Here is a tiny trained network, its code and every weight. The questions are about switching its units off for an input and a class, where a switched-off unit gives its printed mean instead of its output.

import numpy as np


def w(rows, s, z=0):
    codes = np.array(rows[::2]) - 128.0
    scale = np.full(codes.shape[1], s)
    scale[-1] = z or s
    return codes * scale


def f(y):
    return np.maximum(y, 0)


def log_softmax(a):
    a = a - a.max(-1, keepdims=True)
    return a - np.log(np.exp(a).sum(-1, keepdims=True))


def net(x, mask):
    res = np.array(x, float).reshape(1, 7) / 4 @ E
    y = f(res @ A[0][:, :-1].T + A[0][:, -1])
    res = res + np.where(mask, y, B[0][:, -1]) @ B[0][:, :-1]
    return log_softmax(res[-1] @ U[:, :-1].T + U[:, -1])


A, B = {}, {}
E = w([
[27,39,170,110],'x0',
[104,232,224,38],'x1',
[128,128,127,128],'x2',
[172,79,100,5],'x3',
[128,128,128,129],'x4',
[31,199,14,88],'x5',
[128,128,127,129],'x6',
],0.011)
A[0] = w([
[233,68,193,102,141],'neuron 0',
[214,204,98,132,47],'neuron 1',
[173,90,200,147,198],'neuron 2',
[171,136,109,8,5],'neuron 3',
[101,188,179,115,113],'neuron 4',
[175,114,45,182,155],'neuron 5',
[34,42,164,101,114],'neuron 6',
[93,183,170,246,9],'neuron 7',
[39,180,74,95,149],'neuron 8',
[91,182,186,163,70],'neuron 9',
[164,101,87,184,143],'neuron 10',
[209,138,165,158,57],'neuron 11',
[140,50,30,176,166],'neuron 12',
[108,96,75,162,163],'neuron 13',
[166,102,103,64,119],'neuron 14',
[102,161,38,87,94],'neuron 15',
[131,242,175,63,58],'neuron 16',
[137,168,198,89,67],'neuron 17',
[13,65,187,138,21],'neuron 18',
[66,160,57,102,61],'neuron 19',
[105,212,179,76,81],'neuron 20',
[168,100,84,53,62],'neuron 21',
[105,158,154,195,39],'neuron 22',
[255,235,62,144,30],'neuron 23',
[137,83,63,166,94],'neuron 24',
[165,95,139,70,117],'neuron 25',
[146,133,186,124,142],'neuron 26',
[129,198,27,95,96],'neuron 27',
[128,200,113,234,76],'neuron 28',
],0.012,0.0017)
B[0] = w([
[65,153,137,187,244],'neuron 0',
[197,189,113,57,207],'neuron 1',
[167,180,178,213,213],'neuron 2',
[78,89,78,130,209],'neuron 3',
[142,47,148,100,181],'neuron 4',
[145,68,169,90,215],'neuron 5',
[197,255,107,60,219],'neuron 6',
[19,114,39,139,215],'neuron 7',
[156,140,190,189,221],'neuron 8',
[70,78,90,120,181],'neuron 9',
[168,82,145,115,197],'neuron 10',
[153,192,144,168,194],'neuron 11',
[138,80,173,93,243],'neuron 12',
[152,89,172,104,192],'neuron 13',
[48,150,77,145,184],'neuron 14',
[96,135,154,211,208],'neuron 15',
[123,69,156,103,220],'neuron 16',
[142,71,143,123,187],'neuron 17',
[173,224,116,51,221],'neuron 18',
[169,163,163,216,205],'neuron 19',
[177,29,156,107,202],'neuron 20',
[25,109,27,156,191],'neuron 21',
[15,98,58,150,177],'neuron 22',
[204,200,116,65,250],'neuron 23',
[153,64,152,101,200],'neuron 24',
[59,98,82,170,181],'neuron 25',
[122,121,181,154,172],'neuron 26',
[121,172,167,168,222],'neuron 27',
[85,132,90,111,212],'neuron 28',
],0.0096,0.015)
U = w([
[142,167,212,253,254],'0',
[152,29,191,81,14],'1',
[169,224,110,46,156],'2',
[77,102,25,161,89],'3',
],0.013,0.0015)

Each question gives the input, the list of numbers given to net, and the class t.
The units are the neurons (one row each of A and B). Each row of codes is followed by its name. A weight is (code - 128) times the scale printed after its matrix; where a second scale follows, it is the last column's (A, B and U).
mask holds one flag per neuron, in row order. A switched-off neuron (its flag False) gives its mean, the last column of its row in B, instead of its output. The means were averaged over made-up inputs and are rounded, as every weight is.
A unit's drop is (log p(t) with every unit on - log p(t) with that unit switched off) / (log p(t) with every unit on - log p(t) with every unit switched off).
The circuit of an input: a set's keep is (log p(t) with only the set's units on - log p(t) with every unit switched off) / (log p(t) with every unit on - log p(t) with every unit switched off). Starting from the 12 units with the biggest drops (on a tie, the unit counted first), units are removed one at a time, each time the one whose removal leaves the highest keep (on an exact tie, the one counted first), for as long as the keep stays at least 0.8.
units of the circuit, in order: the units of the circuit, biggest drop first
top k neurons: the k neurons with the biggest drops, biggest first
drop of u: that unit's drop, to one decimal
input [-8,-7,1,-8,-6,-3,0], class 2: units of the circuit, in order : (neuron 23)
input [6,-5,8,-8,-2,-1,-2], class 3: top 3 neurons : (neuron 7; neuron 22; neuron 23)
input [6,0,5,-4,-5,6,3], class 0: top 2 neurons : (neuron 8; neuron 19)
input [-5,4,-4,-4,-3,1,6], class 2: top 2 neurons : (neuron 23; neuron 1)
input [3,-8,-7,8,-7,3,-2], class 1: top 3 neurons : (neuron 12; neuron 24; neuron 7)
input [2,6,-4,7,3,-7,-8], class 0: top 3 neurons : (neuron 2; neuron 0; neuron 7)
input [6,4,-5,-7,6,2,-5], class 3: top 4 neurons : (neuron 7; neuron 23; neuron 9; neuron 22)
input [4,-6,8,6,2,7,-8], class 0: top 3 neurons : (neuron 19; neuron 15; neuron 8)
input [-7,-7,-4,7,1,6,4], class 1: top 4 neurons : (neuron 5; neuron 12; neuron 6; neuron 24)
input [3,8,6,-4,-2,8,5], class 0: top 3 neurons : (neuron 8; neuron 19; neuron 15)
input [7,7,-8,-5,-2,2,1], class 1: top 3 neurons : (neuron 20; neuron 4; neuron 23)
input [8,3,8,-6,-8,7,-3], class 2: top 2 neurons : (neuron 18; neuron 6)
input [-8,-7,0,8,5,-5,1], class 2: top 4 neurons : (neuron 23; neuron 1; neuron 11; neuron 7)
input [7,-5,-3,0,7,-5,8], class 2: units of the circuit, in order : (neuron 6)
input [4,-7,-2,-1,2,7,-6], class 0: top 2 neurons : (neuron 19; neuron 15)
input [7,5,5,-7,4,-2,3], class 2: top 2 neurons : (neuron 18; neuron 6)
input [-5,-3,-6,5,7,-8,0], class 0: drop of neuron 0 : 0.0
input [3,-1,5,-4,8,1,-6], class 3: drop of neuron 22 : 0.1
input [6,-5,8,4,8,-1,-2], class 2: drop of neuron 6 : 0.9
input [8,-8,-5,-5,0,-2,4], class 1: drop of neuron 10 : 0.3
input [-6,-5,7,8,-1,-5,3], class 3: units of the circuit, in order : (neuron 21)
